(in the rows, 128 means zero)
Each row of numbers stands for one object and depends on some of the facts below. Use the named rows to name the rest.

Some facts about the objects:
bebri	ω	trigrin; bipa	ω	ruseven; bodin	ω	gipadre; brugrek	ω	klugrir; dizan	ω	plostil; dogak	ω	biflus
dramo	ω	rekom; dramo	ω	fufal; dramo	ω	nupo; drevom	ω	sestabren; drevom	ω	drevu; drevu	ω	skadrin
drupo	ω	stuvafil; fiplil	ω	drupo; fleris	ω	biflus; flisa	ω	fluzon; flisa	ω	trasa; fluskam	ω	dragom
fluski	ω	fuben; foflir	ω	mubes; fufal	ω	gudru; gipadre	ω	biflus; grupon	ω	plostil; gruvo	ω	trigrin
gruvo	ω	skadrin; gusto	ω	fufal; kleklir	ω	druru; kleklir	ω	trasa; klemak	ω	gruvo; klotri	ω	gudru
koger	ω	stuvafil; lakan	ω	drupo; leli	ω	gudru; leli	ω	tekek; lotulal	ω	trigrin; lotulal	ω	napligrem
mesak	ω	fuben; mesak	ω	zeplem; mubes	ω	skadrin; mubes	ω	bebri; napligrem	ω	trigrin; napligrem	ω	grupon
nukel	ω	nupo; nukel	ω	sketri; pletrol	ω	kufi; pletrol	ω	fleris; plostil	ω	stuvafil; puvam	ω	bostelan
robas	ω	plarili; robas	ω	dragom; robas	ω	mubes; sestabren	ω	koger; sestabren	ω	fiplil; sestabren	ω	skadrin
skadrin	ω	trigrin; skata	ω	dureru; sketri	ω	drevom; sketri	ω	zetu; stabek	ω	skube; tekek	ω	dogak
tobrem	ω	fufal; tobrem	ω	trasa; tozok	ω	biflus; trasa	ω	dragom; trasa	ω	grupon; trasa	ω	druru
vadus	ω	skadrin; vedali	ω	skadrin; vedali	ω	deflek; vedror	ω	drevom; vedror	ω	rital; vegrar	ω	tozok
vinor	ω	tobrem; zetu	ω	napligrem; bebri	π	stuvafil; beflaza	π	trigrin; biflus	π	sarol; bimuka	π	zala
bipa	π	zeplem; bodin	π	fluskam; bosta	π	skebor; brastul	π	grupon; bregras	π	bipa; brestor	π	grupanun
brobra	π	gruponun; bropo	π	zesam; brugre	π	somal; brugrek	π	gudru; buplu	π	fleni; dizan	π	rigur
dogak	π	druru; dragom	π	skebek; dramo	π	potrem; dreti	π	tekek; druru	π	lefim; dureru	π	skibru
fiplil	π	flisa; fleni	π	dragom; fleris	π	plostil; flesak	π	bropo; flisa	π	vinor; fuben	π	kufi
fufal	π	brobra; geruk	π	sestabren; gipadre	π	dureru; gotenu	π	rital; gregrak	π	napligrem; grupanun	π	brirel
grupon	π	zetu; gruponun	π	plarili; gruvo	π	vuso; gudru	π	brestor; gugiplin	π	gipadre; gusto	π	bosta
gutro	π	tuflu; klefin	π	fuben; kleklir	π	plidras; kleru	π	sketri; kliso	π	brugre; klugrir	π	lotulal
klurek	π	lebrar; kufi	π	vedror; lakan	π	fluski; lebrar	π	trasa; lefim	π	lovak; leli	π	flesak
lotulal	π	kleru; lovak	π	putripe; megumi	π	gusto; mesak	π	zuklus; mubabam	π	fiplil; napligrem	π	fufal
nukel	π	fepo; peba	π	trustu; petram	π	klurek; plabik	π	buplu; plarili	π	beflaza; plidras	π	drevu
plogrover	π	bodin; plostil	π	bregras; potrem	π	mesak; putripe	π	gugiplin; puvam	π	klugrir; ravum	π	lakan
rekles	π	leli; rekom	π	gutro; ribror	π	gruvo; rigur	π	brizisku; rilur	π	subi; rital	π	sidre
ruseven	π	topok; sarol	π	bimuka; sestabren	π	foflir; silem	π	ruseven; skata	π	kleklir; sketral	π	petram
skube	π	dreti; somal	π	stabek; stabek	π	dramo; stuvafil	π	dizan; subi	π	bebri; taraste	π	vadus
tekek	π	plogrover; tobrem	π	rekles; topok	π	brugrek; trasa	π	ribror; trigrin	π	vepodral; trustu	π	stuvir
vadus	π	geruk; vedali	π	plabik; vedror	π	vegrar; vegrar	π	taraste; vepodral	π	silem; vinor	π	kliso
vuso	π	gregrak; vutru	π	tozok; zemas	π	ravum; zesam	π	skube; zetu	π	mubes; zilor	π	vutru
zotos	π	zemas; zuklus	π	klefin; zutrir	π	brastul; bebri	σ	a; beflaza	σ	a; biflus	σ	c
bimuka	σ	a; bipa	σ	c; bodin	σ	a; bosta	σ	b; bostelan	σ	b; brastul	σ	c
bregras	σ	a; brestor	σ	b; brirel	σ	a; brizisku	σ	a; brobra	σ	a; bropo	σ	a
brugre	σ	b; brugrek	σ	c; buplu	σ	b; deflek	σ	a; dizan	σ	b; dogak	σ	b
dragom	σ	b; dramo	σ	b; dreti	σ	c; drevom	σ	b; drevu	σ	a; drupo	σ	a
druru	σ	a; dureru	σ	a; fepo	σ	a; fiplil	σ	c; fleni	σ	b; fleris	σ	b
flesak	σ	c; flisa	σ	a; fluskam	σ	b; fluski	σ	c; fluzon	σ	b; foflir	σ	a
fuben	σ	a; fufal	σ	c; geruk	σ	c; gipadre	σ	a; gotenu	σ	a; gregrak	σ	b
gridrom	σ	a; grupanun	σ	c; grupon	σ	c; gruponun	σ	c; gruvo	σ	a; gudru	σ	c
gugiplin	σ	a; gusto	σ	a; gutro	σ	a; klefin	σ	c; kleklir	σ	a; klelunem	σ	a
klemak	σ	a; kleru	σ	a; kliso	σ	b; klotri	σ	a; klugrir	σ	b; klurek	σ	a
koger	σ	a; kufi	σ	a; lakan	σ	a; lebrar	σ	b; lefim	σ	a; leli	σ	c
lotulal	σ	a; lovak	σ	b; megumi	σ	a; mesak	σ	b; mubabam	σ	a; mubes	σ	c
napligrem	σ	b; nukel	σ	c; nupo	σ	a; peba	σ	b; petram	σ	b; plabik	σ	a
plarili	σ	b; pletrol	σ	c; plidras	σ	b; plogrover	σ	a; plostil	σ	a; potrem	σ	c
putripe	σ	a; puvam	σ	b; ravum	σ	a; rekles	σ	c; rekom	σ	c; ribror	σ	a
rigur	σ	a; rilur	σ	c; rital	σ	a; robas	σ	b; ruseven	σ	b; sarol	σ	a
sestabren	σ	a; sidre	σ	a; silem	σ	b; skadrin	σ	c; skata	σ	b; skebek	σ	a
skebor	σ	b; sketral	σ	a; sketri	σ	a; skibru	σ	b; skube	σ	b; somal	σ	a
stabek	σ	b; steri	σ	c; stuvafil	σ	a; stuvir	σ	a; subi	σ	c; taraste	σ	a
tekek	σ	a; tobrem	σ	a; topok	σ	c; tozok	σ	a; trasa	σ	a; trigrin	σ	c
trustu	σ	a; tuflu	σ	a; vadus	σ	a; vedali	σ	c; vedror	σ	c; vegrar	σ	c
vepodral	σ	a; vinor	σ	b; vuso	σ	a; vutru	σ	a; zala	σ	a; zemas	σ	b
zeplem	σ	c; zesam	σ	b; zetu	σ	b; zilor	σ	a; zotos	σ	a; zuklus	σ	b
zutrir	σ	a

Named rows:
[113  52 113 131 165 135 102  98 145 143 144 123 144 191 107 139 131 146
 125 123 123 128  61  99 102 149  90 111 114] : mubabam
[113  63 125 114 137 141 118  94 146 116 132 125 144 177  84 143 125 154
 119 127 125 131  71 102 101 138 111 113 117] : druru
[125  49 115 123 139 130 106  93 149 111 134 125 143 155  95 139 128 139
 127 126 137 135  60  98 100 125  86 114 113] : subi
[134  98 113 111 119 128 117  93 154 132 131 119 130 148 104 144 128 159
 114 131 150 126  74  97  99 136 110 129 117] : rital
[150  60 110 131 130 131  91 100 157 117 129 121 163 182  91 137 124 157
 119 130 122 130  64 102 101 127  93 108 119] : gridrom
[108  57 115 110 122 143 103  91 149 104 135 124 138 123 106 136 121 144
 125 149 126 132  95 132 106 111 116 114 113] : fufal
[110  51 114 115 141 151 112  94 149 120 130 139 144 145 107 140 125 154
 118 151 120 128  98 147 115 113 127 107 123] : gusto
[111  57 115 110 132 136 116  93 149 105 127 123 129 125 103 138 124 150
 118 149 124 130  85 108 102 110 112 109 116] : dramo
[108  98 116 125 120 132 132 111 146 107 129 121 128 144 110 147 126 184
 136 143 174 134 124  99 100 144 121 120 121] : sarol
[108  53 125 112 120 135  95  98 145 108 134 126 165 143  82 143 125 148
 115 139 123 132  74 102  98 112 106 118 119] : nukel
[116  63 116 112 127 136 118  97 153 110 133 125 131 141  95 144 127 155
 117 144 128 131  96 120  98 100  99 111 115] : dragom
[128  82 115 109 133 133 118  90 150 151 128 130 132 163 111 143 127 146
 112 138 132 134  79 125  99 100 107 108 114] : nupo
[129  70 114 108 124 133  94  93 154 122 128 127 158 148 100 138 125 150
 115 168 122 136  72 128 118  90 112 106 130] : klotri
[112 103 113 118 121 143 113  99 151 132 130 126 129 156 118 149 125 185
 114 173 156 130 136 137 110 100 115 114 118] : vutru
[177  66 110 112 130 127  97  94 172 121 126 125 164 126  83 138 121 153
 113 164 145 131  64 125 124 108 106 111 135] : foflir
[113  91 113 119 123 131 118  99 149 132 128 122 132 150 116 145 125 175
 114 156 155 128 113 108 101 124 112 110 114] : bropo
[137  84 112 113 118 131 122  96 149 121 129 124 132 163  97 142 128 160
 116 135 159 132  88 103 104 120 113 116 114] : taraste
[110 101 112 109 120 130  95  92 150 142 136 142 131 137 116 151 126 141
 112 154 146 130  85 144 105  81  92 117 109] : steri
[127  61 118 108 127 131 105  98 148 104 129 126 133 150  83 145 127 152
 117 134 125 127  69  99  99 104  95 112 114] : zuklus


The same objects again, as new rows of numbers:
Known rows:
[158 114  98 101 111 113 167 148 154 132 109 141 132 123 101 121 119 152
 149  96 162 127 111 125 133 118 135 128 128 135 112 116 141 108 118 139] : rilur
[ 85  84 130 137  79 127 161 128  74 167  77 196 109  94  88 132  49 158
 101 139 139 166 139 185  90 169 110 131 117 117 112  71 106 100 100 125] : dogak
[ 87  76 117 126  93 133 151 147  76 165  61 209 114  92  80 148  52 164
 104 123 123 157 149 191 105 168 140 151 119 124 102  67 125  69  83 137] : fleris
[133 153 103 112 109 135  90 162 111 173 179  87 129  92 183 143 139 197
 127 130 115 114  86 146 161 122 144 100 103 106 144  97 148 149 116 134] : plostil
[112 141 112  84 108  88 149 151 160 147 124 124 136 101 105 160 138 131
 142 131 153 113 108 133 140 155 116 113  85 138 126 107 133 138 146 141] : kleru
[136 130 118 128  80 152 132 121  61 114 149 117 128 137 129 124 105 124
 142 121 123 162 147 116 147 107 133  91 123  88 149 140 110  98 123 129] : fluskam
[141 135  98 139 101 132 125 149 117 153 106 144 114 134  85  98 128 174
 152 147 175 107 121 148 138 142 126 141 164  84  88 133 104 123 133 141] : vedali
[132 126 115 101 122 109 123 110 114 128 142 145 143 133 109 169 124 112
 128 111 124 132 143 104 168 115 125 112 103 109 124 133 132 107 162 138] : brirel
[139 101  81  69 131  96 142 181 172 142 104 164 129  93 105 181 151 140
 133 134 108 121 138 139 168 153 176 145  98 142 111 104 174  76  97 157] : bropo
[124 119 133  87 121  94 130 136 146 143 131 136 136 111 113 149 131 143
 125 128 141 121 109 119 141 132 125 134 111 131 115 122 134 134 129 141] : rital
[149 143  94 132  97 136 124 153 128 159 135 112 123 116 140 119 113 192
 133 118 145 115  98 149 140 129 129 111 136 107 118 106 140 129 128 135] : fiplil
[136 132 110 101 117 108 120 110 111 121 143 140 141 137 110 167 127 106
 123 110 122 134 144  97 161 120 122 110 105 110 124 129 129 106 160 134] : stuvir
[127 118 128  90 121  93 131 137 152 144 134 139 132 111 112 143 131 144
 122 137 136 122 106 120 137 133 130 133 110 133 115 126 135 135 132 143] : gugiplin
[124 127 150 101 105  84 143 142 151 145 145 129 129  91 128 127 131 137
 121 150 152 123 104 107 118 137 101 115 107 128 107 121 125 150 151 132] : putripe
[132 121 158 145 109 120 127 138 140 138 124 140 139 109  88  84 115 161
 148 140 204 108 118  90 100 117  79 134 154  88  58 149  84 148 177 132] : trigrin
[130 137 135  90 119  89 139 123 140 142 138 129 124 126 102 148 126 149
 119 127 135 116  95 128 140 139 118 146 121 145 119 122 151 140 133 147] : somal
[131 127 105 107 123 112 118 128 122 126 139 151 142 121 103 186 126 119
 125 106 107 124 153 101 166 124 129 124 105 114 112 122 150  86 163 147] : gridrom
[100 126 136 130 120 110 108 154 193 150 131 137 132  74 104 195 129 172
 105 139 107  93 132 120 116 155  91 145 100 139  80 113 165 119 188 149] : rigur
[130 123 124 117 122 120 100  91 119 124 158 138 138 130 107 169 118 131
 102 120 110 135 141  94 148 109 106 122 117 102 115 147 134 114 179 136] : nupo

Rows to name:
No name comes twice in this set of rows, the named rows included.
[122 101 122 117  99  90 147 103   7 164 113 226 129 131 113 129  66 104
  90 136 145 172 141 150 142 155 122 106 108  88 120  73  86  97 127 112] -> tozok
[148 148  82 162 103 149  94 128  64 136 105 164 108 187  57 103 145 137
 176 176 177 102 168 130 170 153 132 146 182  28  74 180  63  91 165 144] -> skadrin
[129 134 120  91 117 111 119 148 146 151 158 107 131  98 144 146 134 164
 115 124 126 118  94 125 151 119 137 116 104 127 131 114 152 142 125 139] -> stuvafil
[152 143  85 161  98 147 106 130  72 138 116 155 122 170  82 118 129 145
 152 144 155 115 160 130 168 139 128 124 159  49  91 153  94  92 158 140] -> mubes
[119 151  95 137 120 133  80 133  57 147 136 163 123 162  80 147 148 130
 151 172 137 100 163 130 183 157 142 135 141  54  96 152  95  93 159 145] -> drevu
[ 94  87 129 124 104  94 133 138  84 194  93 220 119  87  98 149  68 164
  75 160 137 140 123 184 115 189 116 144 110 114  89  61 115 114 125 129] -> gipadre
[131  86 115 119  99 106 171 122 135 156  76 183 124 107  82 125  64 155
 111 112 163 149 122 150 109 149 111 132 130 133  96  82 122 115 128 133] -> biflus

The same objects again, as new rows of numbers:
Known rows:
[106 126 122 120  94 140 130 143 125 142 149 132 126 139 124 120 143 117
 170 122 121 155 128 126 120 124  90 123 181 138] : somal
[101 125 129 140 101 133 111 147 106 146 122 134 125 128 110 127 105 115
 143 121 118 125 130 127 115 122 127 124 147 127] : buplu
[123 124 123 183 100 132 116 210 120 129 112 131 127 128 119 131 105 120
 172 123 118 118 148 132 115 120 163 128 124 162] : gregrak
[ 98 143 133 135 186 154 138  81 115 119 113 131 127 130 118 136 102 120
 143 122 115 117 150 124 137 149  95 125 117 137] : plarili
[ 96 138 125 161 115 132 108  79 205 119 113 138 125 146 158 117 154 123
 112 159 134 136 124 126 120 130  93 124 137 140] : koger
[142 128 147 157 119 132 133  89 111 197 130 137 126 130 109 120 107 115
 127 122 143 118 125 121 112 136  97 123 153 120] : skube
[ 97 151 122 153 146 132 106  92 218 115 112 157 124 134 132 124 131 114
 108 131 126 122 127 127 125 125 132 124 142 136] : zetu
[ 99 132 125 152 119 132 108  76 212 115 117 137 125 137 149 119 138 137
 124 156 138 132 123 127 113 131  92 124 147 130] : drupo
[ 94 125 124 141  94 132 108 145 135 139 118 135 127 128 112 119 105 113
 144 121 118 137 129 125 132 134 117 124 122 130] : skebor
[103 133 122 123  95 152 108  90 119 135 127 142 126 129 110 194 110 178
 105 136 115 165 137 133 117 120  92 148 126 123] : kufi
[107 125 129 125  95 132 109 117 108 124 129 130 125 131 108 119 106 119
 127 124 122 141 126 129 119 125  99 124 127 135] : rigur
[ 98 125 126 130  96 131 108 115 119 119 126 131 126 129 112 116 105 127
 126 123 121 147 125 124 132 134  93 126 117 137] : zala
[110 126 126 154  99 131 115 169 114 146 118 130 125 127 113 127 104 116
 149 120 119 124 134 127 113 121 133 124 133 137] : petram
[ 96 138 122 125  95 138 108 137 119 156 120 155 136 130 112 188 108 131
 107 139 117 187 167 133 120 120 125 141 115 121] : vegrar
[157 144 122 127  93 130 127  90 122 174 123 147 124 130 118 118 141 174
 106 121 117 142 125 125 131 124 105 142 123 120] : tekek
[ 99 128 121 164  94 149 115 130 116 183 118 145 126 130 113 142 115 166
 106 121 118 156 150 125 128 126 134 151 132 122] : fleris
[136 125 126 146  94 131 114 156 111 125 124 131 125 130 113 124 104 126
 141 126 121 131 126 135 114 120 105 126 122 152] : klurek
[111 124 131 129  93 132 109 119 114 124 129 129 125 133 108 122 108 119
 130 124 121 136 123 132 117 123  97 125 137 133] : zutrir
[100 150 123 121 175 131 135  85 185 121 111 131 131 135 121 119 109 120
 123 135 130 120 124 125 141 127  91 122 115 123] : grupon

Rows to name:
No name comes twice in this set of rows, the named rows included.
[104 147 123 128  96 133 118 229 215 133 115 189 124 141 113 144 176 115
 103 122 116 144 125 124 160 120 179 125 166 161] -> dramo
[ 96 149 124 143 137 132 117 110 168 116 111 142 124 136 123 127 115 115
 109 120 121 120 128 127 136 128 121 124 124 146] -> dizan
[ 97 133 122 136 142 132 120  80 159 115 125 151 132 148 190 119 158 114
 152 146 139 145 126 126 116 120 128 124 159 123] -> fiplil
[113 125 132 121  93 137 107 110 145 115 137 132 126 129 107 174 106 127
 151 138 137 137 123 151 116 121  93 123 156 120] -> fuben
[111 146 127 127 146 133 116  78 184 119 112 131 124 139 118 123 133 132
 114 139 134 117 126 126 116 127  95 124 134 134] -> plostil
[147 141 123 126 156 132 124 208 129 120 113 131 139 128 114 120 114 204
 131 121 121 117 136 127 118 118 171 133 114 131] -> fufal
[136 148 122 126  99 133 133 158 121 168 118 163 127 128 112 119 140 125
 107 121 115 153 125 125 164 118 182 127 112 121] -> leli
[ 95 132 130 168 118 139 108  78 162 116 115 129 125 135 183 117 129 127
 122 160 129 136 125 126 118 141  91 126 126 128] -> deflek
[ 96 137 135 127 217 159 122  82 109 120 119 130 131 133 157 117 120 141
 177 172 128 116 137 128 113 135  99 124 161 122] -> trigrin
[ 95 143 122 180 128 131 109  81 245 118 110 165 125 136 170 116 140 115
 112 147 130 132 129 127 117 125 147 123 154 135] -> drevom
[ 96 154 122 121  98 132 109 105 135 117 112 176 125 160 153 173 139 118
 103 179 129 170 144 126 115 122 161 126 114 124] -> vedror
[102 144 122 121 109 133 108 156 142 117 114 170 126 155 109 118 161 113
 103 132 125 150 124 127 144 120 206 123 116 143] -> nukel
[114 139 122 124  96 133 108 172 113 116 112 150 124 128 115 119 147 172
 104 122 115 141 125 123 169 121 138 132 113 144] -> klotri
[105 131 132 122  93 132 109 112 108 119 121 132 124 132 109 177 106 116
 105 149 123 145 130 153 115 121  89 124 121 121] -> taraste
[ 97 126 122 120  96 137 109 158 139 148 126 150 125 128 117 169 103 116
 140 121 120 147 125 131 113 121  96 123 157 120] -> zuklus

Now the same objects, written a new way:
Some rows with their names:
[ 87  94  84 132 135 194 150 103 152 174 116 109 109 160 137 101 112 160
 102 101 162 112 113 128 130 160 113] : brizisku
[145  95 124 151 153  84 108  92 132 145 120 139 146 175 127 158 114 195
  63 140 150  89 131 126 114 130 137] : kleklir
[143 174 125 158  96 148 191 125 137  99 140 133 124 130 141 143 122 168
 136 107 134 120  85 201  83 117 149] : fleris
[146 173 129 169  98 136 186 134 147  94 141 133 144 140 140 136 120 179
 134 107 139 134  83 195  92 120 162] : dogak
[113 143 121  90 174 113 158  86 198 124 148 121  29 153 104 147  86 156
 157 107 150  82 133 116 150  82 103] : klefin
[170  94 175 138 154  88 140  87 159 118 141  92 177 156 154 145 131 175
  89 146 165  92 140 117 142 122 161] : druru
[130 127  89 100 143 159 164 109 172 157 128 120 144 146 121 145 133 144
 122 121 142  77 142 110 115 131 131] : putripe
[192  89 112 172 172  62  74  80 150 177 142  98 175 145 149 153 131 160
  85 154 138 120 132 159 139 133 131] : trasa
[123 124  85 102 148 155 162 107 173 152 126 117 140 149 123 143 129 140
 117 122 143  75 145 123 117 129 125] : bregras
[143 111 195 131 153  70 100  73 142 109 125 125 121 144 129 117  79 156
 134 161 152 118 115 111 164  93 145] : grupon
[122 111  67 139 119 132 190 138 169 124 152 110 113 141 113 144 119 144
 139 131 116 135 111 122  95 108 121] : buplu
[154 118 141 158 145 103 127 115 158 141 128 132 184 179 129 140 117 200
  78 131 159 109 119 126 134 129 167] : tobrem
[108 106  67 144 119 136 186 140 168 128 149 108 103 142 116 134 115 145
 136 131 121 142 108 128  94 113 114] : bosta
[ 90 100  82 128 137 188 153 106 157 173 121 110 104 161 133 106 116 158
 104 105 159 111 117 128 129 154 113] : gridrom
[125 124  85 107 143 152 161 110 173 156 128 116 138 149 123 142 126 141
 116 122 146  83 146 121 115 130 125] : sarol
[134 125  87  99 144 161 160 109 171 152 125 118 143 147 122 146 132 141
 120 119 141  78 143 113 113 130 130] : gugiplin
[120  60 135 202 121 100 155 120 138 111 153  83 106 162 152 110 101 196
  91 136 148 177  74 130 124 128 136] : fluzon
[132 147 175  95 164  62 146  96 173 160  91 179  44 185  76 103 109 127
 143 102 123 115 122 130 164  91  89] : vedror
[127 103 143 127 128  81 111  74 120 165  79 152 153 162 113 137 122 127
  80 133 130  82 139 132 121 142 119] : lotulal

Which object is each row?
No name comes twice in this set of rows, the named rows included.
[109 146  82 102 176 137 122 122 159 120 141 125  89 124 124  99  78 136
 161 180 151 112 131 145 123  87 104] -> gruponun
[142 141 127  84 181 133 161 116 179 141 146 131  30 155 107 118 107 158
 164 127 141 102 117 116 137  81 106] -> geruk
[165  97 106 141 154  65  69  58 132 208  93 119 172 125 131 134 138  75
  99 148 114 111 143 178 137 147  96] -> gruvo
[146 102 172 115 130  79 121  62 124 146  93 132 156 149 129 140 135 116
  86 137 139  75 144 131 130 137 128] -> bebri
[132  89 149 161 130  51 158 120 122  71 144 100 124 135 146 113 124 137
 102 198 137 138 122 162  92  94 116] -> plarili
[109 111 157 171 121 143 158 111 188 158 114 105 207 181 140  68 117 155
  98 104 178 157 106 140 185 152 158] -> nupo
[119 120 155 117 119 115 156  90 172 161  93 121 194 152 121  98 135  97
 113 117 147 107 144 131 160 143 131] -> rital
[106  89 103 160 130  76  88  64 141 132 123 121 176 155 129 188  81 191
  62 134 153  69 141 113 119 141 148] -> flisa
[129 108  47 144 128 127 166 137 173 143 154 100 113 134 116 144 123 131
 142 134 108 144 113 139  96 110 114] -> petram
[160 116 184  98 146  59 159  80 139 169  81 160  97 181 102 124 165 111
  86 105 124  79 145 145 133 128  88] -> vadus
[119  97 137 170  96  72 157 121 154 132 115 126 162 157 111 111 116 122
 112 133 116 166 102 137 130 123 133] -> zetu
[157  70 172 176 124  65 162 100 144  83 163  78 129 142 153 139 122 163
 105 158 139 150 100 125 119 105 143] -> dragom
[137 149 156 147 151 112 129 121 194 113 141 126 162 159 120  94  71 178
 152 139 164 151 106 122 181  92 171] -> rekom
[102 129  84 104 160 158 121 111 156 141 130 138  61 140 110 128  72 165
 159 138 140 102 112 107 127  99 115] -> bipa

